Below is a small trained network, with its code and all its weights. Each question gives an input and a class and asks what happens when units are switched off, that is, made to give their printed mean instead of their output.

import numpy as np


def w(rows, s, z=0):
    codes = np.array(rows[::2]) - 128.0
    scale = np.full(codes.shape[1], s)
    scale[-1] = z or s
    return codes * scale


def norm(h):
    return h / np.sqrt((h * h).mean(-1, keepdims=True) + 1e-5)


def f(y):
    return y / 2 * (1 + np.tanh(0.7978845608 * (y + 0.044715 * y**3)))


def log_softmax(a):
    a = a - a.max(-1, keepdims=True)
    return a - np.log(np.exp(a).sum(-1, keepdims=True))


def net(x, mask):
    res = np.array(x, float).reshape(1, 8) / 4 @ E
    u = 0
    for l in range(2):
        y = f(norm(res) @ A[l][:, :-1].T + A[l][:, -1])
        res = res + np.where(mask[u : u + 13], y, B[l][:, -1]) @ B[l][:, :-1]
        u += 13
    return log_softmax(norm(res)[-1] @ U[:, :-1].T + U[:, -1])


A, B = {}, {}
E = w([
[129,125,128],'x0',
[128,131,126],'x1',
[132,122,132],'x2',
[194,191,122],'x3',
[48,93,120],'x4',
[97,179,251],'x5',
[121,138,123],'x6',
[123,145,120],'x7',
],0.011)
A[0] = w([
[151,53,120,1],'L0N1',
[85,145,230,178],'L0N2',
[137,142,95,69],'L0N3',
[100,73,86,185],'L0N4',
[173,152,172,69],'L0N5',
[106,146,250,193],'L0N6',
[66,163,157,40],'L0N7',
[180,171,110,56],'L0N8',
[173,142,181,153],'L0N9',
[147,97,48,228],'L0N10',
[181,129,52,70],'L0N11',
[170,169,189,112],'L0N12',
[141,128,141,6],'L0N13',
],0.015,0.0059)
B[0] = w([
[89,100,44,127],'L0N1',
[170,179,242,231],'L0N2',
[232,27,167,126],'L0N3',
[67,118,3,177],'L0N4',
[121,162,71,152],'L0N5',
[165,201,251,248],'L0N6',
[160,30,211,146],'L0N7',
[5,85,87,149],'L0N8',
[79,181,48,175],'L0N9',
[63,85,69,206],'L0N10',
[219,20,229,172],'L0N11',
[150,207,14,182],'L0N12',
[99,187,173,114],'L0N13',
],0.007,0.011)
A[1] = w([
[105,152,87,39],'L1N1',
[91,196,89,135],'L1N2',
[217,118,8,82],'L1N3',
[158,181,147,93],'L1N4',
[216,125,73,68],'L1N5',
[175,101,123,63],'L1N6',
[183,119,53,112],'L1N7',
[98,119,101,45],'L1N8',
[95,120,230,73],'L1N9',
[188,189,155,71],'L1N10',
[187,179,168,105],'L1N11',
[181,106,141,51],'L1N12',
[134,133,117,3],'L1N13',
],0.016,0.0063)
B[1] = w([
[147,68,125,121],'L1N1',
[172,52,104,172],'L1N2',
[82,104,255,255],'L1N3',
[195,137,72,189],'L1N4',
[6,177,242,169],'L1N5',
[140,130,168,124],'L1N6',
[118,85,159,206],'L1N7',
[113,127,78,126],'L1N8',
[136,118,212,215],'L1N9',
[181,131,49,211],'L1N10',
[133,96,54,227],'L1N11',
[84,134,180,116],'L1N12',
[40,166,198,106],'L1N13',
],0.0097,0.0073)
U = w([
[55,42,80,221],'0',
[81,105,181,180],'1',
[181,190,136,174],'2',
[208,213,35,4],'3',
[23,47,2,1],'4',
],0.013,0.0064)

Each question gives the input, the list of numbers given to net, and the class t.
The units are the neurons (one row each of A and B). Each row of codes is followed by its name. A weight is (code - 128) times the scale printed after its matrix; where a second scale follows, it is the last column's (A, B and U).
mask holds one flag per neuron, layer by layer. A switched-off neuron (its flag False) gives its mean, the last column of its row in B, instead of its output. The means were averaged over made-up inputs and are rounded, as every weight is.
A unit's drop is (log p(t) with every unit on - log p(t) with that unit switched off) / (log p(t) with every unit on - log p(t) with every unit switched off).
The circuit of an input: a set's keep is (log p(t) with only the set's units on - log p(t) with every unit switched off) / (log p(t) with every unit on - log p(t) with every unit switched off). Starting from the 12 units with the biggest drops (on a tie, the unit counted first), units are removed one at a time, each time the one whose removal leaves the highest keep (on an exact tie, the one counted first), for as long as the keep stays at least 0.8.
circuit, biggest first: the units of the circuit, biggest drop first
most important unit: the unit with the biggest drop
top k neurons: the k neurons with the biggest drops, biggest first
top k neurons in layer l: the k neurons of layer l with the biggest drops, biggest first
drop of u: that unit's drop, to one decimal
input [-2,-8,4,1,-3,7,8,-3], class 3: circuit, biggest first : [L0N12; L1N3; L1N10]
input [1,3,5,5,0,0,5,3], class 1: circuit, biggest first : [L0N6; L1N3]
input [-1,8,-7,1,-3,-5,-8,7], class 1: circuit, biggest first : [L1N3]
input [-6,-2,6,7,6,-5,-6,1], class 0: top 3 neurons : [L0N10; L0N6; L0N2]
input [4,-2,8,6,-6,1,-3,6], class 3: circuit, biggest first : [L1N10; L1N11]
input [6,-3,6,1,-4,-2,-6,6], class 1: top 2 neurons in layer 0 : [L0N11; L0N4]
input [8,5,2,2,-3,-2,-2,0], class 1: top 2 neurons in layer 0 : [L0N11; L0N4]
input [-7,-6,0,4,3,-5,5,0], class 0: top 3 neurons in layer 0 : [L0N10; L0N6; L0N2]
input [5,0,8,-6,-3,1,3,-6], class 2: top 2 neurons : [L0N10; L1N3]
input [0,-2,1,7,-8,-2,3,-4], class 1: top 3 neurons in layer 0 : [L0N6; L0N2; L0N8]
input [2,-1,-8,-4,0,1,-2,4], class 2: top 3 neurons in layer 0 : [L0N10; L0N2; L0N8]
input [-1,5,-8,1,0,-6,-8,4], class 1: top 2 neurons in layer 0 : [L0N11; L0N9]
input [0,-7,2,0,-7,-2,-4,-6], class 0: top 2 neurons : [L0N6; L0N2]
input [4,4,6,0,1,-1,7,0], class 4: most important unit : L0N10
input [-3,6,-8,4,-2,7,3,6], class 3: top 2 neurons : [L0N12; L1N3]
input [-4,8,1,2,-4,-4,-1,-7], class 1: drop of L1N11 : 0.1
input [7,-1,2,-7,7,-1,8,-4], class 4: drop of L1N3 : 0.2
input [-2,2,-6,-1,-6,-7,2,7], class 0: drop of L0N6 : 0.3
input [6,4,-6,6,-2,1,3,-3], class 3: top 2 neurons in layer 1 : [L1N2; L1N9]
input [-7,4,3,-3,-1,4,5,7], class 2: top neuron : [L1N3]
